The symbols move the states like this.
J188 zi J21
J188 de J277
J188 ge J135
J188 fu J460
J188 ve J892
J188 ki J320
J13 zi J129
J13 de J117
J13 ge J810
J13 fu J700
J13 ve J388
J13 ki J526
J59 zi J546
J59 de J763
J59 ge J124
J59 fu J65
J59 ve J141
J59 ki J395
J320 zi J201
J320 de J343
J320 ge J643
J320 fu J546
J320 ve J460
J320 ki J373
J135 zi J343
J135 de J188
J135 ge J460
J135 fu J763
J135 ve J526
J135 ki J643
J630 zi J388
J630 de J307
J630 ge J438
J630 fu J549
J630 ve J412
J630 ki J379
J257 zi J862
J257 de J770
J257 ge J454
J257 fu J835
J257 ve J648
J257 ki J412
J982 zi J236
J982 de J569
J982 ge J263
J982 fu J388
J982 ve J192
J982 ki J13
J817 zi J709
J817 de J379
J817 ge J402
J817 fu J26
J817 ve J66
J817 ki J569
J315 zi J859
J315 de J453
J315 ge J21
J315 fu J343
J315 ve J277
J315 ki J922
J526 zi J135
J526 de J892
J526 ge J760
J526 fu J693
J526 ve J700
J526 ki J763
J922 zi J454
J922 de J648
J922 ge J201
J922 fu J452
J922 ve J343
J922 ki J789
J706 zi J803
J706 de J906
J706 ge J787
J706 fu J859
J706 ve J92
J706 ki J770
J402 zi J970
J402 de J817
J402 ge J26
J402 fu J192
J402 ve J145
J402 ki J982
J648 zi J257
J648 de J859
J648 ge J922
J648 fu J201
J648 ve J21
J648 ki J835
J970 zi J693
J970 de J709
J970 ge J569
J970 fu J982
J970 ve J402
J970 ki J236
J379 zi J700
J379 de J854
J379 ge J817
J379 fu J402
J379 ve J549
J379 ki J970
J21 zi J648
J21 de J315
J21 ge J343
J21 fu J320
J21 ve J188
J21 ki J201
J862 zi J192
J862 de J215
J862 ge J758
J862 fu J412
J862 ve J257
J862 ki J630
J66 zi J817
J66 de J549
J66 ge J145
J66 fu J215
J66 ve J803
J66 ki J26
J454 zi J758
J454 de J257
J454 ge J835
J454 fu J789
J454 ve J922
J454 ki J986
J787 zi J445
J787 de J706
J787 ge J859
J787 fu J648
J787 ve J453
J787 ki J257
J263 zi J117
J263 de J982
J263 ge J388
J263 fu J854
J263 ve J307
J263 ki J810
J758 zi J307
J758 de J862
J758 ge J412
J758 fu J986
J758 ve J454
J758 ki J438
J643 zi J452
J643 de J320
J643 ge J546
J643 fu J945
J643 ve J763
J643 ki J92
J343 zi J922
J343 de J21
J343 ge J320
J343 fu J643
J343 ve J135
J343 ki J452
J307 zi J263
J307 de J192
J307 ge J630
J307 fu J438
J307 ve J758
J307 ki J854
J201 zi J835
J201 de J922
J201 ge J452
J201 fu J373
J201 ve J320
J201 ki J906
J452 zi J789
J452 de J201
J452 ge J373
J452 fu J92
J452 ve J643
J452 ki J706
J277 zi J315
J277 de J395
J277 ge J188
J277 fu J135
J277 ve J129
J277 ki J343
J192 zi J982
J192 de J26
J192 ge J307
J192 fu J630
J192 ve J862
J192 ki J388
J388 zi J13
J388 de J263
J388 ge J854
J388 fu J379
J388 ve J630
J388 ki J700
J129 zi J277
J129 de J65
J129 ge J892
J129 fu J526
J129 ve J13
J129 ki J135
J918 zi J549
J918 de J986
J918 ge J803
J918 fu J445
J918 ve J906
J918 ki J145
J215 zi J26
J215 de J145
J215 ge J862
J215 fu J758
J215 ve J770
J215 ki J307
J117 zi J65
J117 de J236
J117 ge J13
J117 fu J810
J117 ve J263
J117 ki J892
J445 zi J145
J445 de J803
J445 ge J770
J445 fu J257
J445 ve J787
J445 ki J862
J892 zi J188
J892 de J129
J892 ge J526
J892 fu J760
J892 ve J810
J892 ki J460
J859 zi J770
J859 de J787
J859 ge J648
J859 fu J922
J859 ve J315
J859 ki J454
J700 zi J526
J700 de J810
J700 ge J709
J700 fu J970
J700 ve J379
J700 ki J693
J145 zi J402
J145 de J66
J145 ge J215
J145 fu J862
J145 ve J445
J145 ki J192
J453 zi J787
J453 de J92
J453 ge J315
J453 fu J21
J453 ve J395
J453 ki J648
J835 zi J412
J835 de J454
J835 ge J789
J835 fu J906
J835 ve J201
J835 ki J918
J141 zi J59
J141 de J693
J141 ge J236
J141 fu J117
J141 ve J569
J141 ki J65
J549 zi J379
J549 de J438
J549 ge J66
J549 fu J145
J549 ve J918
J549 ki J402
J770 zi J215
J770 de J445
J770 ge J257
J770 fu J454
J770 ve J859
J770 ki J758
J945 zi J92
J945 de J546
J945 ge J395
J945 fu J277
J945 ve J124
J945 ki J315
J763 zi J643
J763 de J460
J763 ge J59
J763 fu J124
J763 ve J693
J763 ki J945
J569 zi J141
J569 de J970
J569 ge J982
J569 fu J263
J569 ve J26
J569 ki J117
J986 zi J438
J986 de J412
J986 ge J918
J986 fu J803
J986 ve J789
J986 ki J66
J65 zi J395
J65 de J124
J65 ge J129
J65 fu J892
J65 ve J117
J65 ki J188
J26 zi J569
J26 de J402
J26 ge J192
J26 fu J307
J26 ve J215
J26 ki J263
J709 zi J760
J709 de J700
J709 ge J970
J709 fu J569
J709 ve J817
J709 ki J141
J693 zi J763
J693 de J760
J693 ge J141
J693 fu J236
J693 ve J970
J693 ki J124
J760 zi J460
J760 de J526
J760 ge J693
J760 fu J141
J760 ve J709
J760 ki J59
J803 zi J66
J803 de J918
J803 ge J445
J803 fu J770
J803 ve J706
J803 ki J215
J124 zi J945
J124 de J59
J124 ge J65
J124 fu J129
J124 ve J236
J124 ki J277
J460 zi J320
J460 de J135
J460 ge J763
J460 fu J59
J460 ve J760
J460 ki J546
J906 zi J918
J906 de J789
J906 ge J706
J906 fu J787
J906 ve J373
J906 ki J445
J789 zi J986
J789 de J835
J789 ge J906
J789 fu J706
J789 ve J452
J789 ki J803
J546 zi J373
J546 de J643
J546 ge J945
J546 fu J395
J546 ve J59
J546 ki J453
J92 zi J706
J92 de J373
J92 ge J453
J92 fu J315
J92 ve J945
J92 ki J859
J395 zi J453
J395 de J945
J395 ge J277
J395 fu J188
J395 ve J65
J395 ki J21
J412 zi J630
J412 de J758
J412 ge J986
J412 fu J918
J412 ve J835
J412 ki J549
J373 zi J906
J373 de J452
J373 ge J92
J373 fu J453
J373 ve J546
J373 ki J787
J810 zi J892
J810 de J13
J810 ge J700
J810 fu J709
J810 ve J854
J810 ki J760
J438 zi J854
J438 de J630
J438 ge J549
J438 fu J66
J438 ve J986
J438 ki J817
J236 zi J124
J236 de J141
J236 ge J117
J236 fu J13
J236 ve J982
J236 ki J129
J854 zi J810
J854 de J388
J854 ge J379
J854 fu J817
J854 ve J438
J854 ki J709

The rows follow the links: the fewer symbols apart two states are, the more alike their rows tend to be.

Each row is also shifted at random along 3 hidden directions that mean nothing.

Some states, each with a row of numbers:
J445: 18;7;0;13;4;-48;-12;-31;-34;-26;-29;-16;-29;9;15;27;-8;-9;-7;10;35;7;1;19
J141: 51;40;61;48;-37;11;-9;-27;47;25;43;28;34;9;-23;-14;-12;48;1;12;5;-21;-44;4
J21: -27;26;-1;-25;43;19;3;8;14;15;-75;-24;-26;-41;-8;1;-6;0;-21;-35;-23;39;12;-10
J257: 1;-47;-30;-61;24;37;7;-5;-46;-18;-56;-12;-44;-3;15;41;-22;-15;-16;-2;30;16;2;9
J982: 37;-24;0;22;-41;57;-13;-2;11;11;39;31;15;17;6;-18;14;47;6;12;-17;-33;-2;-1
J117: -14;-39;23;-6;-22;-31;20;26;29;26;14;41;32;22;-4;10;-4;-4;5;-7;-10;-11;-1;-33
J135: -14;53;25;-19;11;37;16;1;30;22;-18;3;20;-29;-27;-13;-15;1;-3;-2;-11;11;-27;12
J648: 54;24;0;9;31;66;-30;-36;-5;-13;22;-46;-44;-20;-14;-5;-13;35;-24;-13;23;13;-23;7
J643: -25;26;-7;-40;37;65;11;14;15;14;-32;-20;-10;-40;-19;-13;-8;-3;-11;-20;-20;26;-6;1
J215: 5;31;6;44;-25;-85;-13;-31;-30;-20;-79;7;-12;11;33;18;9;-1;4;22;7;-4;24;33
J789: 54;34;10;68;16;-62;-37;-42;-13;-35;104;-52;-22;16;-13;-8;0;0;-2;5;49;-3;-21;3
J709: 1;-81;-16;-62;-25;114;19;30;6;28;-20;50;8;7;7;10;-6;28;-2;-2;-22;-17;-1;-15
J460: -46;33;25;-10;15;-51;26;21;33;19;1;3;33;-12;-23;-7;-6;-36;7;-9;-12;15;-9;-12
J129: -9;-18;5;-61;-3;93;31;22;21;21;52;24;35;-4;-29;-6;-21;-6;8;10;2;-10;-42;0
J569: -10;-60;-6;-13;-30;14;9;28;10;20;-21;44;13;19;16;7;9;16;4;-6;-26;-16;22;-25
J373: -2;28;5;13;41;-22;-15;-7;11;-1;-27;-40;-33;-26;-8;-1;-1;3;-21;-33;-3;33;10;-17
J859: 38;23;8;21;31;3;-26;-32;-4;-12;-6;-42;-44;-15;-6;6;-11;20;-25;-19;23;21;-9;-1
J760: -17;-8;31;6;-14;-52;22;22;36;19;66;25;47;21;-21;-3;-5;-23;14;0;2;-12;-18;-28
J787: 41;26;12;28;27;-10;-29;-38;-6;-16;-1;-42;-42;-10;-6;8;-12;20;-23;-15;27;18;-10;0
J706: 36;1;-6;7;30;11;-21;-25;-16;-20;26;-41;-40;-5;-6;9;-11;8;-17;-10;33;13;-12;0
J549: -14;-32;-43;-15;-20;12;1;8;-45;-23;-8;12;0;16;30;2;17;-16;17;27;-2;-20;25;24
J201: 20;-9;-28;-9;45;53;-17;1;-7;-20;97;-55;-27;-11;-21;-21;-1;-3;-8;-17;20;8;-12;-13
J65: -51;-16;10;-28;6;-44;36;42;27;15;70;14;51;13;-24;-6;-6;-54;18;-2;-1;-3;-14;-29
J906: 34;21;12;37;22;-54;-25;-34;-11;-21;4;-39;-38;1;-2;15;-9;4;-16;-12;34;17;-5;-3

The symbols that take the first to the second take the third to the fourth, perhaps in another order. What is the fourth?
Answers are names.
A -25;51;12;-4;30;4;6;6;25;11;-19;-21;5;-34;-20;-17;-3;-8;-7;-18;-18;24;-6;-3
B -3;13;-21;-47;43;115;-1;7;5;6;1;-33;-22;-42;-22;-19;-9;12;-16;-19;-11;20;-13;5
C -31;-32;-28;-7;-26;-25;6;14;-29;-5;-89;30;-5;10;42;15;21;-7;9;10;-25;-7;47;10
D J817

A -7;34;40;-4;-7;0;19;2;37;26;5;22;34;-8;-25;-3;-17;-1;3;3;-3;2;-31;0
B 4;34;45;-3;-13;14;17;-4;38;29;1;26;33;-7;-25;-3;-19;11;0;4;-1;-2;-36;3
C -20;-39;-14;-14;-31;13;5;14;-13;17;-131;46;-10;1;41;20;14;23;-3;-2;-40;-3;45;3
D J402

A 26;11;-2;29;3;-59;-19;-32;-33;-34;25;-25;-20;16;8;15;-3;-14;1;16;42;-2;-6;17
B 43;2;-19;3;-2;32;-17;-34;-43;-37;50;-23;-21;11;3;5;-9;1;4;30;45;-15;-22;36
C -14;68;20;18;22;-15;0;-3;31;9;16;-25;15;-27;-27;-26;1;-7;0;-11;-13;17;-13;2
D J546

A 25;55;43;24;-14;22;4;-15;41;16;87;7;45;-2;-38;-27;-12;14;11;16;10;-15;-54;12
B 35;40;64;28;-34;8;1;-23;47;35;-26;38;26;-1;-16;3;-20;46;-6;3;-3;-7;-37;5
C -1;40;4;19;39;-13;-15;-5;17;0;1;-43;-22;-27;-16;-16;2;2;-16;-28;-6;27;3;-12
D J643

A -48;31;4;-20;30;-18;20;24;24;13;0;-14;19;-23;-21;-15;-1;-33;2;-16;-17;22;-1;-12
B -60;-3;3;-70;20;24;42;36;20;27;-53;17;21;-24;-15;10;-18;-34;-2;-13;-19;22;-5;-9
C 16;23;-4;20;41;-3;-21;-11;6;-12;44;-52;-26;-16;-16;-15;1;3;-13;-24;8;20;-3;-13
D J315

A -30;2;10;-63;8;65;33;24;22;26;-10;21;26;-18;-24;0;-21;-14;2;-1;-10;8;-27;2
B -4;-24;34;-6;-26;-10;16;11;33;35;-37;46;22;12;-1;17;-11;17;-4;-8;-14;-4;-5;-24
C -27;-81;-8;-38;-18;9;27;46;15;22;27;42;28;25;4;10;1;-13;9;-8;-15;-14;10;-40
D J817

A -7;-21;-35;-10;-22;13;-1;-1;-42;-20;-32;15;-4;11;32;4;14;-6;13;27;-5;-18;24;29
B -10;-33;-17;7;-34;-2;-1;13;-11;5;-60;34;2;11;33;2;23;17;8;6;-31;-15;37;1
C 3;-22;-13;-12;23;-43;-5;-12;-33;-23;-21;-24;-35;7;11;33;-12;-23;-11;-7;34;17;8;-2
D J412

A -32;14;11;-41;11;33;30;22;26;20;18;9;31;-15;-27;-8;-15;-22;5;0;-8;6;-25;-2
B -60;7;4;-52;24;3;36;35;21;23;-23;7;24;-20;-18;0;-11;-40;4;-13;-17;21;-6;-12
C 4;-36;-38;-49;49;73;-4;11;-17;-14;32;-42;-39;-18;-11;2;-10;-7;-17;-23;14;19;-2;-15
D J859

A 19;-44;-28;6;-36;64;-8;13;-9;-3;67;23;16;23;11;-25;25;24;18;19;-17;-39;10;2
B 2;-39;14;11;-32;-12;5;16;21;22;3;40;21;22;7;3;8;19;4;-5;-19;-17;10;-27
C -8;-72;-48;-25;-28;68;4;33;-20;-4;46;26;13;22;19;-15;24;5;19;14;-21;-33;21;-5
D J970

A -4;-28;25;-1;-22;-16;16;19;32;23;41;35;36;21;-11;1;-6;0;8;-1;-3;-16;-14;-27
B -12;-36;-46;-9;-25;17;0;13;-39;-22;17;13;6;19;28;-8;24;-12;21;27;-9;-26;26;18
C 55;36;-13;68;-43;18;-35;-37;-27;-34;93;-8;13;21;9;-37;27;28;26;49;12;-45;-9;47
D J706

A 26;-19;2;44;-41;1;-15;2;11;5;52;25;21;25;9;-21;23;31;13;11;-17;-33;9;-9
B -24;-28;23;-13;-13;-36;27;29;32;24;37;33;40;20;-14;5;-8;-20;9;-3;-4;-8;-12;-32
C -43;36;14;-25;24;-7;22;18;26;20;-36;-4;16;-29;-18;-7;-7;-23;-3;-16;-20;25;-4;-5
D J373

A 10;0;4;17;26;-75;-13;-20;-19;-20;-25;-31;-38;3;8;28;-10;-15;-16;-14;31;23;8;-10
B 8;-16;-30;-10;-5;-2;-5;-13;-50;-36;22;-10;-12;16;16;12;1;-21;11;30;29;-13;2;29
C 2;10;34;-33;-13;59;23;2;33;33;-23;35;25;-9;-22;7;-25;17;-5;3;-4;-1;-36;5
D J277

A -22;8;-20;-43;45;66;5;17;7;7;-16;-32;-20;-38;-15;-11;-5;-6;-14;-27;-16;27;0;-8
B 26;-17;-19;-4;24;-5;-14;-17;-31;-31;49;-37;-31;9;-2;13;-9;-14;-7;2;42;5;-10;2
C 20;-6;-18;-8;-2;2;-8;-26;-45;-31;-7;-11;-24;10;16;20;-7;-9;1;23;34;-5;-5;30
D J402

A 23;-28;-23;-33;33;45;-8;-12;-29;-20;6;-33;-45;-6;-1;20;-18;-1;-19;-8;31;15;-9;1
B -13;-48;-39;-29;18;-36;6;7;-48;-35;32;-21;-20;21;13;25;-4;-49;5;10;38;2;9;-1
C -46;23;-2;-18;44;-27;9;20;17;13;-59;-25;-14;-33;-7;-2;0;-23;-14;-36;-23;39;20;-20
D J452

A 2;-4;-23;6;47;-1;-15;8;0;-20;98;-58;-19;-7;-20;-22;6;-20;-3;-22;13;12;0;-24
B 11;-57;-45;-62;37;71;0;3;-42;-25;42;-32;-39;1;-2;19;-17;-18;-11;-3;36;8;-10;-3
C 13;2;-27;24;-24;-17;-13;-14;-42;-36;48;-6;5;22;19;-10;19;-11;23;37;17;-28;7;34
D J402

A 31;-19;19;33;-39;13;-8;1;26;15;60;30;27;24;-3;-17;10;33;9;7;-9;-30;-9;-15
B 3;-54;-9;-13;-32;51;5;19;5;19;-20;42;8;13;17;1;9;30;2;0;-26;-19;16;-13
C 59;60;12;53;-42;28;-32;-59;-27;-18;-56;8;-14;-3;23;-4;8;54;2;39;6;-21;-6;65
D J862

A -11;69;59;21;-5;-45;14;-10;45;30;-43;16;30;-16;-22;0;-15;3;-3;-3;-9;14;-24;5
B -34;33;-1;-28;31;26;16;18;19;12;-6;-17;9;-32;-22;-16;-4;-18;-3;-15;-17;22;-7;-3
C -58;-85;-74;-49;7;-50;23;44;-64;-42;64;-6;7;36;26;12;17;-85;30;22;19;-16;35;-6
D J307

